Below is a small trained network, with its code and all its weights. Each question gives an input and a class and asks what happens when units are switched off, that is, made to give their printed mean instead of their output.

import numpy as np


def w(rows, s, z=0):
    codes = np.array(rows[::2]) - 128.0
    scale = np.full(codes.shape[1], s)
    scale[-1] = z or s
    return codes * scale


def f(y):
    return y / 2 * (1 + np.tanh(0.7978845608 * (y + 0.044715 * y**3)))


def log_softmax(a):
    a = a - a.max(-1, keepdims=True)
    return a - np.log(np.exp(a).sum(-1, keepdims=True))


def net(x, mask):
    res = np.array(x, float).reshape(1, 5) / 4 @ E
    y = f(res @ A[0][:, :-1].T + A[0][:, -1])
    res = res + np.where(mask, y, B[0][:, -1]) @ B[0][:, :-1]
    return log_softmax(res[-1] @ U[:, :-1].T + U[:, -1])


A, B = {}, {}
E = w([
[147,86,128,86,86,138,150],'x0',
[64,50,179,156,64,109,44],'x1',
[202,88,122,113,159,37,182],'x2',
[66,158,70,79,98,60,134],'x3',
[101,145,207,111,107,146,255],'x4',
],0.0097)
A[0] = w([
[107,116,60,140,109,24,166,190],'n0',
[152,63,179,205,108,129,154,164],'n1',
[69,151,240,151,93,160,120,204],'n2',
[144,76,188,115,204,120,124,164],'n3',
[146,66,168,137,181,85,87,203],'n4',
[119,151,114,63,124,20,121,175],'n5',
[125,161,60,71,120,189,117,112],'n6',
[136,200,95,163,139,102,182,138],'n7',
[201,145,67,134,142,101,124,31],'n8',
[127,132,127,123,74,101,56,183],'n9',
[142,70,109,88,106,98,99,103],'n10',
[139,146,123,167,187,184,85,225],'n11',
[180,86,127,252,130,143,11,186],'n12',
[110,58,133,88,131,67,178,142],'n13',
[78,175,167,181,95,182,162,113],'n14',
[128,117,67,121,119,26,165,183],'n15',
[100,160,129,107,150,71,123,147],'n16',
[107,185,113,136,125,156,175,102],'n17',
[185,97,120,176,150,185,149,252],'n18',
[99,100,126,66,44,187,162,207],'n19',
],0.011,0.0027)
B[0] = w([
[158,133,112,70,188,150,141,183],'n0',
[155,116,159,110,46,66,167,173],'n1',
[44,149,153,200,163,60,202,198],'n2',
[185,70,122,122,149,63,187,162],'n3',
[205,130,150,122,149,129,99,180],'n4',
[150,102,96,48,219,133,105,182],'n5',
[161,125,122,141,98,169,146,167],'n6',
[154,165,143,94,78,108,98,168],'n7',
[120,138,126,141,171,107,173,166],'n8',
[115,132,162,155,147,113,86,188],'n9',
[143,153,127,99,143,150,25,162],'n10',
[160,255,33,196,129,65,112,190],'n11',
[216,166,119,146,64,147,58,249],'n12',
[170,130,58,102,167,97,147,167],'n13',
[47,166,159,161,195,165,82,177],'n14',
[176,44,132,46,235,180,144,184],'n15',
[187,102,149,99,183,103,138,149],'n16',
[135,152,141,109,100,175,69,159],'n17',
[125,104,62,173,94,54,168,184],'n18',
[102,71,188,153,121,158,122,175],'n19',
],0.0085,0.014)
U = w([
[155,110,113,100,25,196,153,4],'0',
[80,115,195,172,102,129,114,51],'1',
[97,194,86,152,196,124,136,152],'2',
[207,183,115,189,33,109,69,213],'3',
[188,60,138,118,120,60,214,246],'4',
[172,78,165,7,181,154,87,61],'5',
],0.012,0.0017)

Each question gives the input, the list of numbers given to net, and the class t.
The units are the neurons (one row each of A and B). Each row of codes is followed by its name. A weight is (code - 128) times the scale printed after its matrix; where a second scale follows, it is the last column's (A, B and U).
mask holds one flag per neuron, in row order. A switched-off neuron (its flag False) gives its mean, the last column of its row in B, instead of its output. The means were averaged over made-up inputs and are rounded, as every weight is.
A unit's drop is (log p(t) with every unit on - log p(t) with that unit switched off) / (log p(t) with every unit on - log p(t) with every unit switched off).
The circuit of an input: a set's keep is (log p(t) with only the set's units on - log p(t) with every unit switched off) / (log p(t) with every unit on - log p(t) with every unit switched off). Starting from the 12 units with the biggest drops (on a tie, the unit counted first), units are removed one at a time, each time the one whose removal leaves the highest keep (on an exact tie, the one counted first), for as long as the keep stays at least 0.8.
circuit, biggest first: the units of the circuit, biggest drop first
top k neurons: the k neurons with the biggest drops, biggest first
drop of u: that unit's drop, to one decimal
input [-6,-8,2,-8,3], class 3: top 2 neurons : (n11 n7)
input [7,-6,0,-6,-3], class 4: circuit, biggest first : (n18)
input [-2,-6,3,0,3], class 5: circuit, biggest first : (n2 n11)
input [-7,3,-8,-4,2], class 2: top 3 neurons : (n2 n14 n11)
input [8,8,-7,1,-3], class 1: top 3 neurons : (n2 n19 n11)
input [-3,-8,-2,0,4], class 3: top 3 neurons : (n7 n17 n2)
input [5,-3,-8,-1,-1], class 1: top 2 neurons : (n12 n19)
input [6,6,-8,-8,2], class 1: drop of n14 : 0.1
input [-8,-8,-6,3,-2], class 3: drop of n15 : 0.2
input [4,-2,-5,5,8], class 1: drop of n19 : 0.2
input [-6,-1,6,1,8], class 5: drop of n18 : 0.2
